[111 120 105 156 115 121  81 116 117 127 144 110  59 160 137 156] = X
[128 118  89 131 130 144 106 137 134 111  89  84 102 119 152 134] = E
[118 117 104 178 110 106  59 113 112 107 145 126  50 175 124 118] = T
[130 152 119 102  89 137  84 128 131  90 144 111 118 134 134 106] = L
Table of tags by key:
[119] -> z_232
[133] -> z_343
[134] -> z_134
[118] -> z_801
key L 13: 
z_134
order: [134 152 119 102  84  89 111 134 137 106 144 130 131  89 118 128]
E
rev: [118 111 144  90 131 128]
L

[156 139 141 135 110  92  95  89] -> N
[148 188  94  60 150 143 148 155] -> R
[ 94 118  67  76 182 180 182 206] -> M
[ 88  91 121 148 160 144 147 165] -> Q
[138 111 134 114 108 153 134 138] -> U
[ 89 123 124 135 154 166 161 186] -> F
[108 134 134 138 153 115 111 138] -> P
[145 160 144 118 114 108  97 105] -> D
[103 109  97 102 158 191 223 195] -> A
[157  86 118 129  88  89 103  67] -> Y
order: [138 115 108 134 111 134 153 138]
P
rev: [ 88 129 118]
Y
rev: [ 86 157]
Y
rev: [206 182]
M
tags:
[180] -> z_470
[115] -> z_487
[119] -> z_256
[179] -> z_26
[108] -> z_650
[144] -> z_226
[153] -> z_500
[89] -> z_807
[118] -> z_942
key M 5: 
z_470
order: [ 97 102 103 109 158 191 195 223]
A
rev: [144 160 148]
Q

[170 181 171  81 186  99  84] = C
[150  97 147 117 204 145  92] = K
[151 135 133  91 179 141  92] = B
[148  77 168 125 206 105 119] = G
[146 123 126 102 190 148  88] = Z
[156 145 141  87 176 131 100] = S
[152  86 159 121 206 128 103] = J
[156 145 141  87 176 132  92] = W
rev: [141 179  91 133 135 151]
B
tags:
[149] -> z_763
[129] -> z_846
[148] -> z_6
[86] -> z_224
[105] -> z_772
[128] -> z_79
[206] -> z_114
key J 5: 
z_79

[125 138 146 106 114 120 121 130 127 154 143 125 157 122  92  93 135] -> tope
[134  85 126 140 115 147 125 138 146 103 122 149 154 108 116  97 140] -> Zum
[133  90 101 159 108 159 125  96 127 142 160 163 157 115 142  92 135] -> rep
[123 129  84 159 101 131 179 121 118 193 143 139 157 118  35 114 144] -> dalal
tags:
[160] -> z_30
[106] -> z_377
[127] -> z_326
[128] -> z_246
[105] -> z_9
[159] -> z_240
key tope 3: 
z_377
which: [123 129  84 159 101 131 179 121 118 193 143 139 157 118  35 114 144]
dalal
rev: [103 146 138 125]
Zum
order: [121 123 144 118  84 118 114 159 157 179 139 193 101 143  35 129 131]
dalal
which: [133  90 101 159 108 159 125  96 127 142 160 163 157 115 142  92 135]
rep
which: [134  85 126 140 115 147 125 138 146 103 122 149 154 108 116  97 140]
Zum

[140  76 197 121] = gadu
[ 76  67 124  44] = latu
[ 98  78 142 148] = lotil
[ 68  67 124 138] = Rito
[ 98  78 142 222] = Poba
[ 76 141 121 197] = sonem
rev: [148 142  78]
lotil
order: [121 141  76 197]
sonem
key -> tag
[197] -> z_371
[222] -> z_324
[138] -> z_675
[120] -> z_461
[121] -> z_489
[44] -> z_929
key gadu 3: 
z_489
which: [ 68  67 124 138]
Rito
rev: [124  67  68]
Rito
rev: [ 76 140]
gadu

[152  61 123 177 105 102 143 139] : nuzom
[134  90 131 146 132 120 137 140] : bopu
[132  91 135 144 138 121 135 142] : sofu
[142  97 118 151 102 119 142 128] : Vafi
[150  75 120 168 105 101 143 137] : kebi
[158  86 119 156 106 105 143 137] : zupeb
[122  97 135 113 143 125 139  84] : zap
[122  97 135 113 143 125 112 142] : famol
[145  50 129 175 105 102 141 142] : Diru
[154  94 129 141 141 125 138 137] : maza
[145  50 129 175 105 102 141 143] : modo
which: [145  50 129 175 105 102 141 143]
modo
order: [ 50 102 105 129 141 143 145 175]
modo

[128 125 128 135 130 127 125 125] = vomiz
[115 128 121 163  98 130 119 128] = bol
[128 125 128 135 130 127 121 125] = feger
[122 124 127 165 126 126 116 124] = dalu
[124 116 127 165 126 125 122 126] = libi
order: [116 122 124 124 126 126 127 165]
dalu
rev: [125 127 130 135 128 125 128]
vomiz

[154 160 164 158 154 159 157 159 164 162 172 163 158 156 163 164 161 161
 159 158 158 166 162 156 164 168 162 164 165 160 159 160 165 165 159 155
 162 160 166 154 163 158 157 169 168] = gete
[166 161 166 166 162 166 171 168 159 160 157 158 156 163 163 163 160 158
 160 161 156 164 168 161 157 157 161 157 161 161 159 165 157 161 155 165
 156 163 158 164 163 165 158 163 157] = muvi
[155 167 171 166 156 152 158 179 161 166 171 162 159 152 153 160 159 155
 166 155 165 166 165 161 173 168 165 166 153 160 154 165 155 155 161 165
 158 165 172 158 159 166 168 158 156] = vakab
[150 160 164 153 147 152 148 162 164 159 162 166 156 147 150 164 159 162
 168 164 178 163 161 153 169 177 162 169 156 172 154 157 155 154 166 163
 175 152 181 155 156 164 157 167 159] = Turom
[157 170 161 156 157 160 159 154 169 164 157 166 165 163 159 160 156 168
 165 161 164 170 160 168 153 171 160 160 166 171 174 153 168 164 166 158
 170 160 162 163 167 161 160 166 166] = Kizot
[170 165 166 169 165 162 174 165 152 158 165 155 163 171 165 157 160 156
 159 158 155 159 166 160 169 160 162 155 161 164 157 172 157 160 162 166
 156 172 162 156 167 163 158 159 156] = zarum
[154 176 154 150 153 167 149 150 174 158 162 163 178 158 162 163 164 175
 172 170 175 171 165 159 151 180 157 164 175 174 174 145 174 159 161 159
 182 160 158 159 168 166 156 176 183] = Kizu
[163 153 178 179 158 159 168 186 154 171 169 165 151 153 156 164 157 156
 158 160 161 157 168 160 191 166 171 167 154 154 153 187 150 154 166 171
 151 158 163 163 153 160 175 157 153] = Pasor
[155 169 167 163 156 156 161 175 159 161 165 156 155 152 157 165 157 165
 159 159 166 165 168 156 168 169 170 168 160 159 162 169 156 153 155 159
 160 159 176 158 161 163 160 159 159] = zarim
[165 160 171 160 163 157 159 162 169 163 162 158 169 162 166 162 165 165
 174 160 157 156 159 166 166 170 161 172 156 157 155 158 172 166 155 158
 155 167 160 156 164 152 165 156 159] = dol
[165 156 166 163 163 167 167 166 155 165 161 157 155 161 164 165 159 154
 153 161 157 160 160 163 176 163 164 163 157 155 159 173 158 155 161 164
 154 169 159 162 158 161 167 162 152] = mezor
[167 163 160 166 163 162 168 156 156 168 170 155 158 170 163 159 158 154
 164 164 169 163 162 164 167 155 169 160 158 158 158 173 162 168 157 170
 159 161 168 161 160 159 160 168 161] = zuko
tags:
[151] -> z_709
[164] -> z_549
[163] -> z_659
[180] -> z_418
[168] -> z_787
[169] -> z_434
[181] -> z_241
[150] -> z_170
key Turom 14: 
z_170
order: [158 155 159 166 160 169 160 162 155 161 164 157 172 157 160 162 166 156
 172 162 156 167 163 158 159 156 170 165 166 169 165 162 174 165 152 158
 165 155 163 171 165 157 160 156 159]
zarum
which: [155 167 171 166 156 152 158 179 161 166 171 162 159 152 153 160 159 155
 166 155 165 166 165 161 173 168 165 166 153 160 154 165 155 155 161 165
 158 165 172 158 159 166 168 158 156]
vakab
order: [156 158 168 166 159 158 172 165 158 165 161 155 155 165 154 160 153 166
 165 168 173 161 165 166 165 155 166 155 159 160 153 152 159 162 171 166
 161 179 158 152 156 166 171 167 155]
vakab
which: [155 169 167 163 156 156 161 175 159 161 165 156 155 152 157 165 157 165
 159 159 166 165 168 156 168 169 170 168 160 159 162 169 156 153 155 159
 160 159 176 158 161 163 160 159 159]
zarim

[ 55 124 145 136]  Mima
[133 130 126 118]  kamek
[146 136 124  55]  Bel
[120 124 130 148]  Lud
[131 128 126 120]  kegi
key -> tag
[54] -> z_610
[55] -> z_731
[136] -> z_33
key Bel 3: 
z_731
order: [ 55 124 136 146]
Bel
which: [120 124 130 148]
Lud
rev: [120 126]
kegi
order: [148 130 124 120]
Lud

[ 51 119 124 160 200 125 111 110  55 108  62 153  77  72  74  91 199 102
 111  94 132] -> sed
[135  93 112 153 121  97 145  99 140  76 120 100 174 181  79 196 105  98
 118 191 134] -> gif
[196 122  67 169 101 156  55 110 111  87  81  59 159 126  63 178 106 148
 143 223 106] -> babud
[129 135 127 127 131 135 124 131 124 136 126 132 120 116 133 117 133 135
 131 120 127] -> Moz
[ 83 110 105 169 178 127 115  92  77  87  63 123 108  96  58 127 172 106
 116 139 129] -> Zifez
which: [ 51 119 124 160 200 125 111 110  55 108  62 153  77  72  74  91 199 102
 111  94 132]
sed
tags:
[127] -> z_154
[196] -> z_960
[121] -> z_570
key gif 15: 
z_960

[190 222 181 186] -> Migom
[185 222 190 181] -> Ror
[172 138 127 166] -> ruf
[108 188 149 124] -> nez
order: [124 149 188 108]
nez
order: [181 222 185 190]
Ror
tags:
[190] -> z_822
[181] -> z_540
[149] -> z_474
[186] -> z_52
key Migom 2: 
z_540
order: [181 190 222 185]
Ror
which: [190 222 181 186]
Migom
order: [181 190 222 186]
Migom

[ 73 130 108 121 197]  nakik
[ 74 108 197 130 121]  tos
[145  98 138 166 200]  tor
key -> tag
[75] -> z_968
[72] -> z_299
[74] -> z_957
[73] -> z_670
[145] -> z_639
[197] -> z_242
key nakik 0: 
z_670
which: [145  98 138 166 200]
tor
order: [ 74 108 121 130 197]
tos
which: [ 74 108 197 130 121]
tos
which: [ 73 130 108 121 197]
nakik

